Here is a tiny trained network, its code and every weight. The questions are about switching its units off for an input and a class, where a switched-off unit gives its printed mean instead of its output.

import numpy as np


def w(rows, s, z=0):
    codes = np.array(rows[::2]) - 128.0
    scale = np.full(codes.shape[1], s)
    scale[-1] = z or s
    return codes * scale


def f(y):
    return np.maximum(y, 0)


def log_softmax(a):
    a = a - a.max(-1, keepdims=True)
    return a - np.log(np.exp(a).sum(-1, keepdims=True))


def net(x, mask):
    res = np.array(x, float).reshape(1, 7) / 4 @ E
    y = f(res @ A[0][:, :-1].T + A[0][:, -1])
    res = res + np.where(mask, y, B[0][:, -1]) @ B[0][:, :-1]
    return log_softmax(res[-1] @ U[:, :-1].T + U[:, -1])


A, B = {}, {}
E = w([
[128,124,129,132,131],'x0',
[237,190,134,128,249],'x1',
[130,141,105,121,123],'x2',
[124,127,129,128,127],'x3',
[130,132,123,121,127],'x4',
[119,252,200,246,90],'x5',
[37,215,205,2,174],'x6',
],0.0059)
A[0] = w([
[119,19,105,55,113,156],'N1',
[249,77,63,196,102,95],'N2',
[202,146,126,121,228,112],'N3',
[182,147,146,133,204,96],'N4',
[71,222,202,72,139,105],'N5',
[166,41,68,25,167,89],'N6',
[60,97,116,127,64,44],'N7',
[86,43,132,80,140,125],'N8',
[106,184,178,202,24,143],'N9',
[74,103,118,141,76,5],'N10',
[187,149,114,117,226,124],'N11',
[182,160,126,141,208,48],'N12',
[191,152,117,126,185,61],'N13',
[123,209,242,212,126,152],'N14',
[157,78,121,93,203,93],'N15',
[49,175,140,3,209,78],'N16',
[32,83,124,120,62,87],'N17',
[193,70,89,211,75,57],'N18',
[48,76,121,115,64,133],'N19',
[165,113,120,114,203,137],'N20',
],0.0061,0.0031)
B[0] = w([
[129,215,43,137,182,213],'N1',
[36,31,226,190,168,223],'N2',
[118,139,186,67,52,200],'N3',
[174,165,211,55,36,180],'N4',
[62,45,208,199,184,223],'N5',
[31,181,55,188,244,207],'N6',
[204,144,202,67,29,169],'N7',
[139,213,41,107,154,182],'N8',
[141,209,15,101,168,232],'N9',
[230,183,179,21,2,151],'N10',
[141,152,192,66,31,197],'N11',
[187,179,205,38,15,172],'N12',
[144,111,166,68,45,165],'N13',
[100,205,16,116,179,253],'N14',
[132,217,63,91,114,168],'N15',
[54,22,249,234,164,221],'N16',
[178,145,209,67,18,193],'N17',
[36,56,223,181,151,202],'N18',
[203,149,176,60,45,200],'N19',
[144,186,113,84,81,176],'N20',
],0.0064,0.0054)
U = w([
[216,141,205,24,8,51],'0',
[39,2,249,247,205,27],'1',
[151,127,122,135,177,254],'2',
[129,213,31,133,223,106],'3',
],0.0072,0.0068)

Each question gives the input, the list of numbers given to net, and the class t.
The units are the neurons (one row each of A and B). Each row of codes is followed by its name. A weight is (code - 128) times the scale printed after its matrix; where a second scale follows, it is the last column's (A, B and U).
mask holds one flag per neuron, in row order. A switched-off neuron (its flag False) gives its mean, the last column of its row in B, instead of its output. The means were averaged over made-up inputs and are rounded, as every weight is.
A unit's drop is (log p(t) with every unit on - log p(t) with that unit switched off) / (log p(t) with every unit on - log p(t) with every unit switched off).
The circuit of an input: a set's keep is (log p(t) with only the set's units on - log p(t) with every unit switched off) / (log p(t) with every unit on - log p(t) with every unit switched off). Starting from the 12 units with the biggest drops (on a tie, the unit counted first), units are removed one at a time, each time the one whose removal leaves the highest keep (on an exact tie, the one counted first), for as long as the keep stays at least 0.8.
circuit, biggest first: the units of the circuit, biggest drop first
most important unit: the unit with the biggest drop
top k neurons: the k neurons with the biggest drops, biggest first
drop when u is switched off: that unit's drop, to one decimal
input [0,2,-2,-5,-2,3,-8], class 1: top 2 neurons -> N2, N18
input [1,-1,3,-7,6,7,-3], class 3: circuit, biggest first -> N9, N14
input [-5,2,-4,-8,7,3,4], class 1: circuit, biggest first -> N5, N16
input [0,2,-2,6,6,7,-8], class 1: top 2 neurons -> N2, N18
input [-3,-8,8,8,-3,5,-8], class 0: most important unit -> N10
input [-4,3,-5,-3,2,-7,1], class 3: circuit, biggest first -> N6, N1
input [5,-7,-4,8,-4,-5,-5], class 0: top 3 neurons -> N19, N17, N7
input [-7,7,-6,0,-3,-6,-2], class 0: circuit, biggest first -> N11, N3
input [-4,8,-1,-5,8,8,4], class 0: top 2 neurons -> N12, N4
input [-4,2,6,-1,2,1,7], class 1: top 2 neurons -> N16, N5
input [-1,-5,-2,7,-8,6,5], class 3: top 3 neurons -> N9, N14, N2
input [0,-7,2,8,-5,8,-2], class 3: top 3 neurons -> N9, N14, N11
input [3,3,-2,-2,-3,-5,-6], class 1: top 2 neurons -> N2, N18
input [-8,-3,4,3,-8,1,4], class 1: most important unit -> N5
input [-7,-4,4,3,-8,8,-2], class 3: top 2 neurons -> N9, N14
input [0,4,-4,3,3,0,-6], class 1: drop when N2 is switched off -> 0.7
input [-8,-4,-3,-7,-3,-1,-8], class 1: drop when N2 is switched off -> 0.4
input [0,-2,-2,1,6,-4,-1], class 3: drop when N16 is switched off -> 0.1
